Below are the code and all the weights of a small trained network. Each question names an input and a class and asks about switching units off, where a switched-off unit gives its printed mean instead of its output.

import numpy as np


def w(rows, s, z=0):
    codes = np.array(rows[::2]) - 128.0
    scale = np.full(codes.shape[1], s)
    scale[-1] = z or s
    return codes * scale


def f(y):
    return y / 2 * (1 + np.tanh(0.7978845608 * (y + 0.044715 * y**3)))


def log_softmax(a):
    a = a - a.max(-1, keepdims=True)
    return a - np.log(np.exp(a).sum(-1, keepdims=True))


def net(x, mask):
    res = np.array(x, float).reshape(1, 6) / 4 @ E
    y = f(res @ A[0][:, :-1].T + A[0][:, -1])
    res = res + np.where(mask, y, B[0][:, -1]) @ B[0][:, :-1]
    return log_softmax(res[-1] @ U[:, :-1].T + U[:, -1])


A, B = {}, {}
E = w([
[8,111,28,174,103,149,176,90,181,208],'x0',
[126,128,131,124,126,129,131,126,127,128],'x1',
[131,38,93,170,230,110,227,203,32,124],'x2',
[122,131,134,134,128,130,130,128,126,125],'x3',
[90,246,83,46,166,25,122,37,44,140],'x4',
[126,124,127,130,123,129,127,127,124,128],'x5',
],0.014)
A[0] = w([
[202,143,192,73,159,103,73,145,98,61,71],'neuron 0',
[181,132,173,136,108,146,111,106,159,149,48],'neuron 1',
[116,95,156,131,160,91,100,98,178,120,40],'neuron 2',
[209,61,166,179,199,111,191,246,73,87,140],'neuron 3',
[109,93,121,143,213,83,208,165,91,147,128],'neuron 4',
[168,51,175,167,164,194,173,220,112,81,123],'neuron 5',
[136,155,119,101,162,84,134,85,74,130,21],'neuron 6',
[126,87,141,183,85,162,124,143,195,120,53],'neuron 7',
[58,203,124,94,87,76,90,32,133,168,125],'neuron 8',
[110,92,105,203,106,174,145,145,205,170,138],'neuron 9',
[201,109,177,96,148,130,108,171,73,77,148],'neuron 10',
[110,151,128,97,174,13,122,74,93,139,176],'neuron 11',
[159,40,166,207,84,224,127,200,247,115,140],'neuron 12',
[166,65,130,195,157,165,169,196,112,146,92],'neuron 13',
[248,168,187,87,161,120,74,142,85,10,117],'neuron 14',
[139,140,177,139,102,129,86,113,142,165,194],'neuron 15',
[197,108,153,87,128,114,123,175,97,70,147],'neuron 16',
[148,175,155,101,58,177,70,98,186,115,85],'neuron 17',
[118,90,109,171,228,90,190,157,77,151,7],'neuron 18',
[112,91,70,146,201,111,199,184,44,134,128],'neuron 19',
[127,166,111,94,157,90,137,92,69,116,24],'neuron 20',
[111,77,77,143,230,113,203,184,48,129,41],'neuron 21',
[172,152,166,143,142,96,82,134,107,116,55],'neuron 22',
[218,151,226,102,143,84,80,146,94,69,228],'neuron 23',
],0.011,0.015)
B[0] = w([
[161,203,80,25,219,121,225,38,176,70,188],'neuron 0',
[195,97,197,138,113,64,79,180,40,100,141],'neuron 1',
[146,141,127,151,111,170,157,135,56,158,125],'neuron 2',
[50,168,32,181,197,206,77,166,181,220,237],'neuron 3',
[130,84,159,139,108,60,101,155,143,101,197],'neuron 4',
[75,117,103,197,185,195,43,172,181,207,218],'neuron 5',
[132,44,195,154,57,31,43,194,74,125,156],'neuron 6',
[173,181,110,97,163,175,201,97,161,105,172],'neuron 7',
[113,222,74,133,220,197,125,97,198,144,230],'neuron 8',
[138,85,147,109,78,57,119,136,98,87,202],'neuron 9',
[32,126,88,180,148,164,80,137,198,214,193],'neuron 10',
[201,197,109,114,194,200,197,99,99,153,213],'neuron 11',
[214,150,202,28,53,12,203,90,63,2,254],'neuron 12',
[59,118,84,204,147,174,74,170,165,184,193],'neuron 13',
[201,140,149,30,91,71,199,105,57,39,218],'neuron 14',
[146,195,128,105,143,130,178,75,145,112,176],'neuron 15',
[60,130,106,176,151,206,95,138,160,205,183],'neuron 16',
[133,33,179,130,93,96,110,209,58,118,192],'neuron 17',
[197,218,127,13,141,77,226,12,152,44,177],'neuron 18',
[141,58,188,117,100,86,97,150,65,96,211],'neuron 19',
[111,2,224,173,41,28,73,218,81,110,159],'neuron 20',
[210,124,201,13,81,30,201,97,91,26,201],'neuron 21',
[157,171,108,94,156,147,177,83,148,79,147],'neuron 22',
[169,40,232,186,6,48,79,241,41,96,231],'neuron 23',
],0.0097,0.031)
U = w([
[124,16,166,149,71,87,89,215,127,111,43],'0',
[130,187,124,52,131,97,180,31,137,100,253],'1',
[62,153,12,247,208,230,36,147,210,246,111],'2',
],0.015,0.0069)

Each question gives the input, the list of numbers given to net, and the class t.
The units are the neurons (one row each of A and B). Each row of codes is followed by its name. A weight is (code - 128) times the scale printed after its matrix; where a second scale follows, it is the last column's (A, B and U).
mask holds one flag per neuron, in row order. A switched-off neuron (its flag False) gives its mean, the last column of its row in B, instead of its output. The means were averaged over made-up inputs and are rounded, as every weight is.
A unit's drop is (log p(t) with every unit on - log p(t) with that unit switched off) / (log p(t) with every unit on - log p(t) with every unit switched off).
most important unit: the unit with the biggest drop
top k neurons: the k neurons with the biggest drops, biggest first
drop when u is switched off: that unit's drop, to one decimal
input [2,-4,0,6,-3,-6], class 1: top 3 neurons => (neuron 23; neuron 17; neuron 19)
input [-6,-7,5,1,8,3], class 0: most important unit => neuron 23
input [-8,-8,4,8,7,-8], class 0: top 3 neurons => (neuron 23; neuron 20; neuron 6)
input [6,-7,-6,1,-7,-5], class 1: top 3 neurons => (neuron 12; neuron 23; neuron 7)
input [0,-3,5,8,5,-6], class 0: top 4 neurons => (neuron 20; neuron 0; neuron 19; neuron 6)
input [-2,6,4,-7,0,8], class 2: top 2 neurons => (neuron 12; neuron 3)
input [0,3,-5,-7,-3,-4], class 0: top 2 neurons => (neuron 17; neuron 0)
input [5,-7,-4,8,-8,-1], class 1: top 3 neurons => (neuron 12; neuron 23; neuron 7)
input [3,-6,1,1,-1,-3], class 0: top 2 neurons => (neuron 0; neuron 8)
input [-6,1,7,0,7,2], class 0: top 2 neurons => (neuron 23; neuron 20)
input [-1,3,4,-3,8,1], class 0: top 2 neurons => (neuron 20; neuron 6)
input [-7,-3,-8,7,-3,8], class 0: top 2 neurons => (neuron 23; neuron 17)
input [2,0,-7,-8,-5,3], class 1: top 4 neurons => (neuron 23; neuron 12; neuron 7; neuron 15)
input [-6,5,-5,4,-2,-4], class 0: top 2 neurons => (neuron 23; neuron 17)
input [-8,-3,7,-7,-6,5], class 2: top 2 neurons => (neuron 3; neuron 5)
input [-8,-2,5,8,4,2], class 0: top neuron => (neuron 23)
input [-2,6,6,-2,-4,-4], class 2: drop when neuron 3 is switched off => 1.0
input [7,8,-4,-1,6,4], class 2: drop when neuron 12 is switched off => 0.3
input [-8,4,3,-5,3,-8], class 0: drop when neuron 23 is switched off => 7.8
input [-1,7,7,2,4,-7], class 0: most important unit => neuron 19
input [-7,2,5,-5,-4,2], class 2: drop when neuron 3 is switched off => 0.9
